Here is a tiny trained network, its code and every weight. The questions are about switching its units off for an input and a target symbol, where a switched-off unit gives its printed mean instead of its output.

import numpy as np


def w(rows, s, z=0):
    codes = np.array(rows[::2]) - 128.0
    scale = np.full(codes.shape[1], s)
    scale[-1] = z or s
    return codes * scale


def norm(h):
    return h / np.sqrt((h * h).mean(-1, keepdims=True) + 1e-5)


def f(y):
    return y / 2 * (1 + np.tanh(0.7978845608 * (y + 0.044715 * y**3)))


def softmax(a):
    e = np.exp(a - a.max(-1, keepdims=True))
    return e / e.sum(-1, keepdims=True)


def log_softmax(a):
    a = a - a.max(-1, keepdims=True)
    return a - np.log(np.exp(a).sum(-1, keepdims=True))


def net(x, mask):
    ids = ['ΞΣαημπ'.index(c) for c in x.split()]
    T = len(ids)
    res = E[ids] + P[:T]
    u = 0
    for l in range(2):
        r = norm(res)
        for j in range(2):
            rows = slice(2 * j, 2 * j + 2)
            q, k, v = (r @ M[l][rows].T for M in (Q, K, V))
            z = softmax(np.where(np.tri(T) > 0, q @ k.T / 2**0.5, -1e9)) @ v
            o = O[l][rows]
            res = res + np.where(mask[u + j], z, o[:, -1]) @ o[:, :-1]
        u += 2
        y = f(norm(res) @ A[l][:, :-1].T + A[l][:, -1])
        res = res + np.where(mask[u : u + 16], y, B[l][:, -1]) @ B[l][:, :-1]
        u += 16
    return log_softmax(norm(res)[-1] @ U[:, :-1].T + U[:, -1])


Q, K, V, O, A, B = {}, {}, {}, {}, {}, {}
E = w([
[32,123,121,146,137,8,173,122,144],'Ξ',
[46,145,240,117,184,162,130,102,129],'Σ',
[208,54,145,158,154,165,32,187,198],'α',
[204,127,166,174,136,141,118,10,164],'η',
[140,230,71,112,226,107,133,180,176],'μ',
[121,157,157,99,29,31,130,185,175],'π',
],0.019)
P = w([
[62,50,216,169,140,133,210,159,228],'0',
[74,123,80,205,94,136,163,121,129],'1',
[113,118,96,170,91,136,151,133,145],'2',
[120,151,118,169,128,147,149,151,123],'3',
[136,140,128,137,120,129,142,140,120],'4',
[132,146,121,120,118,136,95,134,136],'5',
[155,157,144,115,131,119,112,142,112],'6',
[166,162,148,92,132,113,100,138,100],'7',
[171,164,148,72,131,111,77,131,98],'8',
[199,180,192,99,159,69,76,133,72],'9',
[198,187,194,84,152,67,47,124,73],'10',
[184,147,161,34,72,139,9,136,133],'11',
],0.014)
Q[0] = w([
[110,196,20,99,255,164,168,164,176],'0.h0',
[118,5,64,175,111,52,91,216,214],'0.h0',
[99,123,126,112,118,137,111,91,176],'0.h1',
[147,146,157,132,143,146,140,113,134],'0.h1',
],0.027)
K[0] = w([
[95,176,69,125,171,159,120,135,253],'0.h0',
[100,82,94,142,64,88,153,228,132],'0.h0',
[151,152,167,147,138,97,114,141,124],'0.h1',
[155,155,138,84,133,91,73,127,89],'0.h1',
],0.039)
V[0] = w([
[183,131,174,121,152,95,119,94,69],'0.h0',
[146,115,110,130,142,33,111,179,163],'0.h0',
[124,151,55,132,235,154,136,92,144],'0.h1',
[150,185,101,95,57,195,246,201,220],'0.h1',
],0.014)
O[0] = w([
[108,155,110,165,152,172,149,3,215,147],'0.h0',
[197,58,57,6,69,100,150,143,77,253],'0.h0',
[84,39,100,37,130,118,56,98,41,99],'0.h1',
[178,103,135,120,184,218,240,9,83,140],'0.h1',
],0.0069,0.0065)
A[0] = w([
[191,34,63,205,109,185,95,185,123,89],'0.n0',
[109,174,3,171,106,142,121,122,99,90],'0.n1',
[63,65,183,144,97,88,79,90,174,110],'0.n2',
[121,154,175,178,167,111,106,51,68,130],'0.n3',
[176,187,162,72,135,190,116,114,127,152],'0.n4',
[116,117,123,96,54,114,129,148,74,91],'0.n5',
[149,123,176,150,60,61,134,147,109,33],'0.n6',
[185,67,180,184,102,190,152,145,145,127],'0.n7',
[102,209,2,111,238,151,142,191,127,94],'0.n8',
[95,136,139,142,126,181,80,70,84,4],'0.n9',
[91,74,70,181,155,196,119,170,116,112],'0.n10',
[73,66,64,214,87,134,90,83,159,83],'0.n11',
[213,170,151,117,151,199,35,138,68,99],'0.n12',
[145,197,105,124,56,75,178,78,6,105],'0.n13',
[89,90,166,158,61,129,61,54,48,2],'0.n14',
[116,208,124,211,112,138,124,173,108,94],'0.n15',
],0.014,0.0033)
B[0] = w([
[168,27,66,161,163,105,64,173,136,203],'0.n0',
[148,154,137,141,98,176,173,187,129,130],'0.n1',
[126,118,193,88,99,165,113,132,76,224],'0.n2',
[87,156,103,147,94,195,114,126,160,249],'0.n3',
[103,148,93,152,112,111,88,164,172,196],'0.n4',
[123,152,124,205,114,107,140,103,147,252],'0.n5',
[125,144,136,85,143,184,162,97,120,211],'0.n6',
[134,71,101,182,108,120,99,94,155,202],'0.n7',
[138,177,108,115,90,203,117,147,5,188],'0.n8',
[123,147,121,91,116,205,133,116,135,170],'0.n9',
[116,84,89,105,138,125,154,126,115,138],'0.n10',
[63,130,130,105,71,62,85,82,36,172],'0.n11',
[72,96,84,41,103,110,33,118,206,211],'0.n12',
[79,116,106,69,35,129,120,173,175,254],'0.n13',
[157,147,111,92,106,158,152,107,176,148],'0.n14',
[99,153,174,175,114,107,110,174,161,166],'0.n15',
],0.021,0.0073)
Q[1] = w([
[60,37,192,147,30,118,193,103,130],'1.h0',
[145,75,138,76,105,4,255,166,210],'1.h0',
[83,99,249,197,115,62,82,113,186],'1.h1',
[106,27,210,81,34,24,233,181,170],'1.h1',
],0.013)
K[1] = w([
[145,131,225,103,121,128,134,106,120],'1.h0',
[85,4,103,203,145,138,219,124,79],'1.h0',
[193,168,164,93,122,94,69,95,190],'1.h1',
[97,34,169,128,104,152,152,133,157],'1.h1',
],0.023)
V[1] = w([
[95,41,147,192,120,139,91,169,141],'1.h0',
[172,142,100,135,103,147,135,85,213],'1.h0',
[164,112,127,117,193,134,130,254,135],'1.h1',
[180,92,63,120,113,107,42,95,171],'1.h1',
],0.03)
O[1] = w([
[81,225,175,72,98,123,87,158,84,193],'1.h0',
[102,95,102,93,160,178,123,71,85,138],'1.h0',
[29,57,174,133,165,131,134,247,170,4],'1.h1',
[94,218,148,155,55,169,236,119,84,115],'1.h1',
],0.013,0.022)
A[1] = w([
[176,65,100,160,218,36,88,93,118,68],'1.n0',
[105,114,118,96,154,148,70,127,131,113],'1.n1',
[98,129,126,98,84,126,129,155,105,122],'1.n2',
[129,117,117,130,105,113,104,163,164,139],'1.n3',
[100,101,95,102,124,120,132,147,180,133],'1.n4',
[137,143,119,166,99,128,164,139,59,71],'1.n5',
[179,107,113,129,176,128,159,134,158,113],'1.n6',
[88,90,148,43,150,180,162,78,155,3],'1.n7',
[101,126,144,83,120,113,99,107,187,116],'1.n8',
[130,157,165,113,145,145,160,201,120,95],'1.n9',
[92,122,128,117,163,99,82,180,114,79],'1.n10',
[149,134,84,162,138,135,155,73,152,101],'1.n11',
[110,55,173,179,102,106,136,122,94,105],'1.n12',
[137,129,120,127,147,90,63,149,143,120],'1.n13',
[131,147,94,253,155,107,193,94,224,96],'1.n14',
[128,173,95,148,155,173,104,130,143,75],'1.n15',
],0.03,0.0067)
B[1] = w([
[195,4,25,125,76,177,188,103,34,210],'1.n0',
[112,167,157,146,121,74,147,145,157,242],'1.n1',
[107,109,164,176,202,126,145,145,165,232],'1.n2',
[128,136,160,123,170,138,121,94,104,230],'1.n3',
[139,178,172,119,116,108,107,114,116,216],'1.n4',
[201,115,106,97,126,143,106,86,119,183],'1.n5',
[120,131,123,91,162,143,97,140,56,148],'1.n6',
[83,72,116,81,109,166,93,89,233,174],'1.n7',
[147,92,76,145,143,147,138,138,102,236],'1.n8',
[133,76,37,127,82,94,126,112,81,154],'1.n9',
[144,186,172,96,125,142,131,98,170,220],'1.n10',
[92,134,173,162,132,109,127,201,148,211],'1.n11',
[194,118,70,84,150,131,133,122,105,131],'1.n12',
[100,136,154,138,204,121,117,169,124,246],'1.n13',
[214,88,165,248,73,91,205,130,196,189],'1.n14',
[164,85,116,84,116,106,144,141,112,186],'1.n15',
],0.036,0.014)
U = w([
[188,20,59,103,191,144,108,160,81,247],'Ξ',
[126,140,176,111,231,88,75,170,153,231],'Σ',
[30,98,103,141,90,121,146,192,80,101],'α',
[177,189,117,89,102,167,87,42,121,77],'η',
[203,85,128,207,118,97,185,136,217,61],'μ',
[91,44,92,71,131,167,91,94,254,94],'π',
],0.0057,0.0016)

Each question gives the input, a string of symbols that net reads in full, and the target symbol t.
The units are the heads (2 rows each of Q, K, V and O) and the neurons (one row each of A and B). Each row of codes is followed by its name. A weight is (code - 128) times the scale printed after its matrix; where a second scale follows, it is the last column's (O, A, B and U).
mask holds one flag per unit, layer by layer, with each layer's heads first. A switched-off unit (its flag False) gives its mean, the last column of its rows in O or B, instead of its output. The means were averaged over made-up inputs and are rounded, as every weight is.
A unit's drop is (log p(t) with every unit on - log p(t) with that unit switched off) / (log p(t) with every unit on - log p(t) with every unit switched off).
The circuit of an input: a set's keep is (log p(t) with only the set's units on - log p(t) with every unit switched off) / (log p(t) with every unit on - log p(t) with every unit switched off). Starting from the 12 units with the biggest drops (on a tie, the unit counted first), units are removed one at a time, each time the one whose removal leaves the highest keep (on an exact tie, the one counted first), for as long as the keep stays at least 0.8.
circuit, biggest first: the units of the circuit, biggest drop first
most important unit: the unit with the biggest drop
k most important neurons: the k neurons with the biggest drops, biggest first
k most important neurons of layer l: the k neurons of layer l with the biggest drops, biggest first
which heads matter: for each layer, one digit per head in row order, 1 if its drop is at least 0.15 and else 0, layers parted by /
drop when u is switched off: that unit's drop, to one decimal
input Σ α Ξ η η Σ Σ η π Ξ μ, target Ξ: which heads matter	10 / 11
input Ξ α Ξ α η Σ α Ξ α, target Σ: which heads matter	00 / 00
input π α η μ η π η π π, target π: circuit, biggest first	[0.h1 1.h0 1.n7]
input α η μ Ξ, target α: most important unit	0.h0
input η η μ, target Ξ: which heads matter	00 / 01
input Ξ α η Σ η Ξ η η, target η: which heads matter	10 / 01
input μ η Ξ Σ, target η: circuit, biggest first	[1.h1 1.n14]
input Σ μ π, target Σ: which heads matter	00 / 11
input μ η α Σ α Σ η Σ, target η: which heads matter	01 / 01
input α η Σ μ π, target α: which heads matter	00 / 01
input Ξ π μ Ξ Ξ Σ Ξ π π π α, target Ξ: 4 most important neurons	[0.n0 1.n0 0.n6 0.n5]
input π π η μ π Σ Ξ Σ α, target Ξ: which heads matter	10 / 00
input μ π Σ π Σ Ξ Σ, target Σ: which heads matter	01 / 01
input Σ Ξ Ξ, target Σ: most important unit	1.h1
input α α π η Σ η μ Σ α π Ξ Σ, target μ: which heads matter	11 / 00
input Σ π α Ξ π Ξ μ Ξ Ξ Ξ Ξ α, target Σ: which heads matter	00 / 01
input Ξ μ π Ξ μ Ξ Σ π μ π α Σ, target μ: which heads matter	01 / 00
input Σ Σ Σ, target Σ: which heads matter	10 / 01
input π η α Σ Ξ, target π: 2 most important neurons	[0.n7 1.n7]
input π α μ α η μ η, target π: most important unit	0.h1
input Σ Σ μ Σ η α Ξ α Σ, target α: 2 most important neurons	[0.n12 1.n9]
input Ξ Ξ Σ Σ α η Ξ α Σ α Ξ Σ, target α: 3 most important neurons	[0.n12 0.n2 1.n9]
input Ξ π π Ξ Ξ Ξ Σ Ξ Ξ μ π, target Ξ: 2 most important neurons of layer 0	[0.n0 0.n6]
input π α π Ξ Ξ α μ Ξ, target π: drop when 0.n7 is switched off	0.1
input α π α Ξ μ μ, target Σ: drop when 0.n5 is switched off	0.0
input Σ μ Σ μ η, target π: drop when 0.h1 is switched off	1.3
